Below is a small trained network, with its code and all its weights. Each question gives an input and a class and asks what happens when units are switched off, that is, made to give their printed mean instead of their output.

import numpy as np


def w(rows, s, z=0):
    codes = np.array(rows[::2]) - 128.0
    scale = np.full(codes.shape[1], s)
    scale[-1] = z or s
    return codes * scale


def f(y):
    return y / 2 * (1 + np.tanh(0.7978845608 * (y + 0.044715 * y**3)))


def log_softmax(a):
    a = a - a.max(-1, keepdims=True)
    return a - np.log(np.exp(a).sum(-1, keepdims=True))


def net(x, mask):
    res = np.array(x, float).reshape(1, 6) / 4 @ E
    y = f(res @ A[0][:, :-1].T + A[0][:, -1])
    res = res + np.where(mask, y, B[0][:, -1]) @ B[0][:, :-1]
    return log_softmax(res[-1] @ U[:, :-1].T + U[:, -1])


A, B = {}, {}
E = w([
[128,129,128],'x0',
[129,127,127],'x1',
[60,25,152],'x2',
[34,179,36],'x3',
[127,130,127],'x4',
[193,80,1],'x5',
],0.0072)
A[0] = w([
[145,178,35,101],'N1',
[130,147,190,254],'N2',
[169,47,64,187],'N3',
[249,144,183,148],'N4',
[83,125,230,208],'N5',
[75,221,178,153],'N6',
[143,11,181,124],'N7',
[15,49,95,71],'N8',
],0.015,0.0046)
B[0] = w([
[103,109,26,201],'N1',
[39,120,141,217],'N2',
[250,115,117,220],'N3',
[164,172,217,224],'N4',
[31,87,89,255],'N5',
[55,228,99,230],'N6',
[154,13,103,221],'N7',
[154,173,232,200],'N8',
],0.023,0.0095)
U = w([
[69,183,201,199],'0',
[76,48,2,122],'1',
[214,204,138,245],'2',
[180,69,110,3],'3',
[91,230,53,22],'4',
],0.0076,0.0058)

Each question gives the input, the list of numbers given to net, and the class t.
The units are the neurons (one row each of A and B). Each row of codes is followed by its name. A weight is (code - 128) times the scale printed after its matrix; where a second scale follows, it is the last column's (A, B and U).
mask holds one flag per neuron, in row order. A switched-off neuron (its flag False) gives its mean, the last column of its row in B, instead of its output. The means were averaged over made-up inputs and are rounded, as every weight is.
A unit's drop is (log p(t) with every unit on - log p(t) with that unit switched off) / (log p(t) with every unit on - log p(t) with every unit switched off).
The circuit of an input: a set's keep is (log p(t) with only the set's units on - log p(t) with every unit switched off) / (log p(t) with every unit on - log p(t) with every unit switched off). Starting from all 8 units, units are removed one at a time, each time the one whose removal leaves the highest keep (on an exact tie, the one counted first), for as long as the keep stays at least 0.8.
circuit, biggest first: the units of the circuit, biggest drop first
unit that matters most: the unit with the biggest drop
top k neurons: the k neurons with the biggest drops, biggest first
drop of u: that unit's drop, to one decimal
input [6,2,-1,2,2,-3], class 4: circuit, biggest first => [N7, N4]
input [-8,-4,-5,1,5,-2], class 4: circuit, biggest first => [N8, N7]
input [-4,3,6,-4,-1,1], class 3: circuit, biggest first => [N6, N3]
input [2,-4,-1,6,-1,-1], class 4: circuit, biggest first => [N7, N4, N6]
input [-6,-5,4,3,0,1], class 2: top 2 neurons => [N5, N2]
input [-3,3,6,8,5,1], class 2: top neuron => [N5]
input [-1,5,1,0,6,7], class 3: top 3 neurons => [N3, N5, N6]
input [5,-3,-4,3,0,-1], class 4: top 2 neurons => [N7, N5]
input [4,3,8,5,-5,1], class 2: top 2 neurons => [N8, N2]
input [-8,-6,6,1,3,6], class 2: top 2 neurons => [N8, N5]
input [-7,8,4,7,4,-1], class 0: top 2 neurons => [N8, N3]
input [-5,8,1,-5,0,2], class 3: top 2 neurons => [N7, N6]
input [-1,8,1,-8,6,-8], class 1: top 3 neurons => [N5, N7, N8]
input [-6,-5,-4,7,0,-5], class 4: circuit, biggest first => [N6]
input [8,8,2,8,-1,2], class 2: top 2 neurons => [N8, N5]
input [-2,-6,2,6,1,7], class 2: top 3 neurons => [N8, N5, N3]
input [7,5,5,7,4,1], class 2: top 2 neurons => [N5, N2]
input [2,6,1,-7,-8,-6], class 1: drop of N5 => 1.7
input [4,-5,-6,7,-7,-7], class 4: drop of N7 => 0.0
input [-5,1,3,-6,-2,-3], class 1: unit that matters most => N7
input [-7,-6,2,-6,-3,-7], class 1: drop of N5 => 0.9
